Each row has a name. After each piece below comes the name of the row it's from, unless a question asks for something else. Each question is about the rows just above it.

20; 121; 131; 137; 140; 114 : Z_775
79; 80; 81; 138; 115; 141 : Z_500
81; 141; 115; 80; 78; 138 : Z_95
181; 128; 117; 69; 17; 126 : Z_989
What comes right after 121 in the named rows? => 131
The entry that follows 117: => 69
Which row holds these entries in another order? 78; 138; 81; 141; 115; 80 => Z_95

192; 117; 119; 127 : Z_21
121; 192; 119; 127 : Z_396
192; 118; 127; 117 : Z_391
122; 119; 192; 127 : Z_403
Which row holds these entries in another order? 127; 117; 192; 118 => Z_391
What comes right after 118 in the named rows? => 127
Which row holds 192; 117; 119; 127? => Z_21
Put 119; 121; 192; 127 back in order: which row is it? => Z_396
Which row holds these entries in another order? 117; 119; 127; 192 => Z_21
Which row holds these entries in another order? 127; 122; 119; 192 => Z_403

133; 119; 85; 161; 106; 190; 184; 171; 152; 162; 126; 149; 103; 129; 108; 122; 171; 35; 80; 65; 171; 200; 150; 137; 65; 152; 187; 162; 39; 127; 117; 16; 64; 114; 128; 220; 192; 144 = Z_763
106; 125; 116; 169; 154; 89; 96; 117; 165; 114; 137; 117; 82; 154; 190; 130; 101; 152; 114; 82; 143; 105; 76; 153; 109; 87; 110; 158; 135; 97; 190; 97; 125; 125; 120; 112; 158; 101 = Z_855
105; 144; 72; 126; 150; 111; 120; 130; 131; 150; 154; 153; 138; 143; 101; 137; 131; 151; 122; 138; 114; 157; 170; 126; 106; 128; 162; 154; 109; 86; 185; 103; 170; 107; 136; 144; 97; 154 = Z_475
118; 128; 114; 122; 130; 108; 137; 125; 138; 120; 145; 147; 132; 133; 150; 111; 102; 145; 128; 131; 113; 136; 131; 125; 124; 147; 101; 161; 123; 130; 130; 133; 114; 108; 111; 147; 134; 163 = Z_282
139; 53; 128; 182; 136; 107; 100; 107; 154; 225; 160; 133; 141; 133; 117; 129; 126; 111; 127; 118; 157; 145; 45; 181; 136; 144; 124; 172; 95; 122; 122; 149; 131; 114; 140; 101; 132; 121 = Z_637
65; 118; 220; 65; 161; 133; 119; 149; 150; 192; 171; 171; 171; 162; 162; 126; 106; 200; 152; 80; 127; 184; 16; 85; 144; 122; 103; 64; 187; 35; 128; 152; 114; 39; 190; 108; 129; 137 = Z_450
108; 100; 163; 84; 101; 106; 50; 133; 126; 163; 83; 127; 166; 133; 152; 127; 144; 118; 147; 127; 113; 165; 105; 116; 166; 149; 147; 96; 83; 88; 89; 118; 121; 197; 159; 140; 132; 182 = Z_800
110; 200; 121; 141; 107; 179; 23; 104; 132; 129; 110; 71; 133; 127; 94; 130; 109; 110; 124; 108; 150; 161; 148; 120; 153; 135; 118; 155; 209; 53; 78; 99; 131; 107; 157; 171; 151; 146 = Z_198
113; 117; 136; 101; 109; 179; 138; 119; 67; 180; 117; 117; 87; 123; 160; 136; 113; 146; 113; 126; 72; 131; 41; 121; 59; 90; 133; 149; 162; 141; 97; 100; 48; 194; 142; 114; 202; 111 = Z_473
37; 104; 163; 56; 145; 135; 133; 100; 112; 100; 157; 130; 169; 141; 232; 131; 82; 127; 149; 159; 77; 122; 158; 61; 71; 86; 132; 77; 102; 59; 125; 113; 157; 162; 149; 126; 99; 87 = Z_706
233; 101; 76; 116; 141; 107; 170; 94; 112; 195; 127; 172; 120; 169; 65; 129; 110; 113; 100; 173; 144; 112; 177; 126; 101; 99; 174; 68; 116; 143; 190; 106; 153; 99; 130; 85; 149; 87 = Z_726
16; 35; 39; 64; 65; 65; 80; 85; 103; 106; 108; 114; 118; 119; 122; 126; 127; 128; 129; 133; 137; 144; 149; 150; 152; 152; 161; 162; 162; 171; 171; 171; 184; 187; 190; 192; 200; 220 is which row reordered? => Z_450
Put 132; 182; 108; 100; 163; 84; 101; 106; 50; 133; 126; 163; 83; 127; 166; 133; 152; 127; 144; 118; 147; 127; 113; 165; 105; 116; 166; 149; 147; 96; 83; 88; 89; 118; 121; 197; 159; 140 back in order: which row is it? => Z_800

